Below are the code and all the weights of a small trained network. Each question names an input and a class and asks about switching units off, where a switched-off unit gives its printed mean instead of its output.

import numpy as np


def w(rows, s, z=0):
    codes = np.array(rows[::2]) - 128.0
    scale = np.full(codes.shape[1], s)
    scale[-1] = z or s
    return codes * scale


def norm(h):
    return h / np.sqrt((h * h).mean(-1, keepdims=True) + 1e-5)


def f(y):
    return y / 2 * (1 + np.tanh(0.7978845608 * (y + 0.044715 * y**3)))


def log_softmax(a):
    a = a - a.max(-1, keepdims=True)
    return a - np.log(np.exp(a).sum(-1, keepdims=True))


def net(x, mask):
    res = np.array(x, float).reshape(1, 4) / 4 @ E
    u = 0
    for l in range(2):
        y = f(norm(res) @ A[l][:, :-1].T + A[l][:, -1])
        res = res + np.where(mask[u : u + 11], y, B[l][:, -1]) @ B[l][:, :-1]
        u += 11
    return log_softmax(norm(res)[-1] @ U[:, :-1].T + U[:, -1])


A, B = {}, {}
E = w([
[119,112,193,200,172,118],'x0',
[172,16,95,113,226,164],'x1',
[64,77,35,187,168,163],'x2',
[1,60,167,90,139,177],'x3',
],0.0067)
A[0] = w([
[94,102,254,53,163,129,83],'0.n1',
[98,105,209,252,164,70,104],'0.n2',
[103,147,85,233,120,200,133],'0.n3',
[101,147,161,221,240,84,145],'0.n4',
[94,149,152,168,52,71,98],'0.n5',
[106,107,65,228,111,132,2],'0.n6',
[69,166,166,147,111,157,107],'0.n7',
[64,106,122,109,81,77,112],'0.n8',
[75,145,72,127,92,171,79],'0.n9',
[71,162,156,169,47,143,107],'0.n10',
[94,55,111,82,204,81,61],'0.n11',
],0.0084,0.0031)
B[0] = w([
[165,192,138,60,101,181,253],'0.n1',
[113,128,116,35,108,76,223],'0.n2',
[123,150,173,110,190,128,212],'0.n3',
[129,165,110,66,157,73,219],'0.n4',
[168,72,2,152,72,150,205],'0.n5',
[46,134,197,160,178,212,169],'0.n6',
[169,120,73,234,57,175,187],'0.n7',
[144,70,94,102,133,146,178],'0.n8',
[137,141,163,102,163,101,178],'0.n9',
[98,113,141,158,100,44,223],'0.n10',
[140,133,64,90,92,161,203],'0.n11',
],0.0078,0.0038)
A[1] = w([
[174,196,67,32,2,119,156],'1.n1',
[153,217,97,216,195,31,203],'1.n2',
[139,76,115,104,94,90,30],'1.n3',
[142,49,171,102,242,158,252],'1.n4',
[76,133,34,194,191,159,164],'1.n5',
[185,146,121,212,164,121,49],'1.n6',
[1,82,47,117,160,112,232],'1.n7',
[185,193,122,105,42,161,106],'1.n8',
[90,120,68,6,95,136,232],'1.n9',
[40,137,186,193,54,133,152],'1.n10',
[9,36,210,92,77,159,161],'1.n11',
],0.0081,0.0015)
B[1] = w([
[86,112,122,135,217,124,254],'1.n1',
[122,116,114,54,80,184,182],'1.n2',
[119,122,121,111,160,94,134],'1.n3',
[191,139,57,83,132,173,182],'1.n4',
[141,131,240,127,178,123,173],'1.n5',
[212,98,123,111,115,175,138],'1.n6',
[155,128,145,93,193,164,202],'1.n7',
[107,72,202,103,176,209,191],'1.n8',
[190,143,68,145,159,75,219],'1.n9',
[254,160,74,156,176,134,156],'1.n10',
[175,161,134,41,77,174,182],'1.n11',
],0.0077,0.0096)
U = w([
[111,148,229,103,131,196,239],'0',
[128,133,116,74,129,106,176],'1',
[180,149,96,110,38,217,217],'2',
[196,139,2,172,40,167,172],'3',
[71,68,141,166,88,90,16],'4',
[63,103,160,188,6,137,2],'5',
],0.0086,0.0032)

Each question gives the input, the list of numbers given to net, and the class t.
The units are the neurons (one row each of A and B). Each row of codes is followed by its name. A weight is (code - 128) times the scale printed after its matrix; where a second scale follows, it is the last column's (A, B and U).
mask holds one flag per neuron, layer by layer. A switched-off neuron (its flag False) gives its mean, the last column of its row in B, instead of its output. The means were averaged over made-up inputs and are rounded, as every weight is.
A unit's drop is (log p(t) with every unit on - log p(t) with that unit switched off) / (log p(t) with every unit on - log p(t) with every unit switched off).
The circuit of an input: a set's keep is (log p(t) with only the set's units on - log p(t) with every unit switched off) / (log p(t) with every unit on - log p(t) with every unit switched off). Starting from the 12 units with the biggest drops (on a tie, the unit counted first), units are removed one at a time, each time the one whose removal leaves the highest keep (on an exact tie, the one counted first), for as long as the keep stays at least 0.8.
circuit, biggest first: the units of the circuit, biggest drop first
k most important neurons: the k neurons with the biggest drops, biggest first
top k neurons in layer l: the k neurons of layer l with the biggest drops, biggest first
drop of u: that unit's drop, to one decimal
input [7,-8,0,-2], class 3: circuit, biggest first -> (0.n5)
input [1,-5,6,-6], class 0: circuit, biggest first -> (1.n5, 0.n6)
input [7,1,-3,3], class 1: 3 most important neurons -> (0.n2, 0.n4, 1.n9)
input [2,-7,-4,4], class 3: circuit, biggest first -> (1.n10, 0.n5, 0.n7)
input [5,-2,6,-4], class 0: 2 most important neurons -> (0.n6, 1.n9)
input [1,1,7,-1], class 0: 2 most important neurons -> (0.n6, 1.n5)
input [2,-7,4,1], class 3: top 2 neurons in layer 0 -> (0.n7, 0.n10)
input [2,-8,-6,5], class 3: 2 most important neurons -> (1.n10, 0.n5)
input [-2,-1,8,-8], class 0: 2 most important neurons -> (1.n5, 0.n6)
input [0,-4,1,1], class 3: top 2 neurons in layer 0 -> (0.n7, 0.n10)
input [-6,4,8,-1], class 0: top 3 neurons in layer 1 -> (1.n5, 1.n7, 1.n10)
input [0,7,7,-6], class 0: 3 most important neurons -> (1.n5, 0.n6, 1.n9)
input [5,3,-2,7], class 2: 2 most important neurons -> (1.n11, 1.n5)
input [-3,8,-3,-2], class 3: top neuron in layer 0 -> (0.n1)
input [1,-7,-6,3], class 3: top 2 neurons in layer 1 -> (1.n10, 1.n5)
input [-2,-1,7,0], class 0: drop of 1.n4 -> -0.1
input [-2,-7,1,1], class 3: drop of 0.n9 -> 0.0
input [-1,-3,7,-4], class 0: drop of 1.n5 -> 0.1
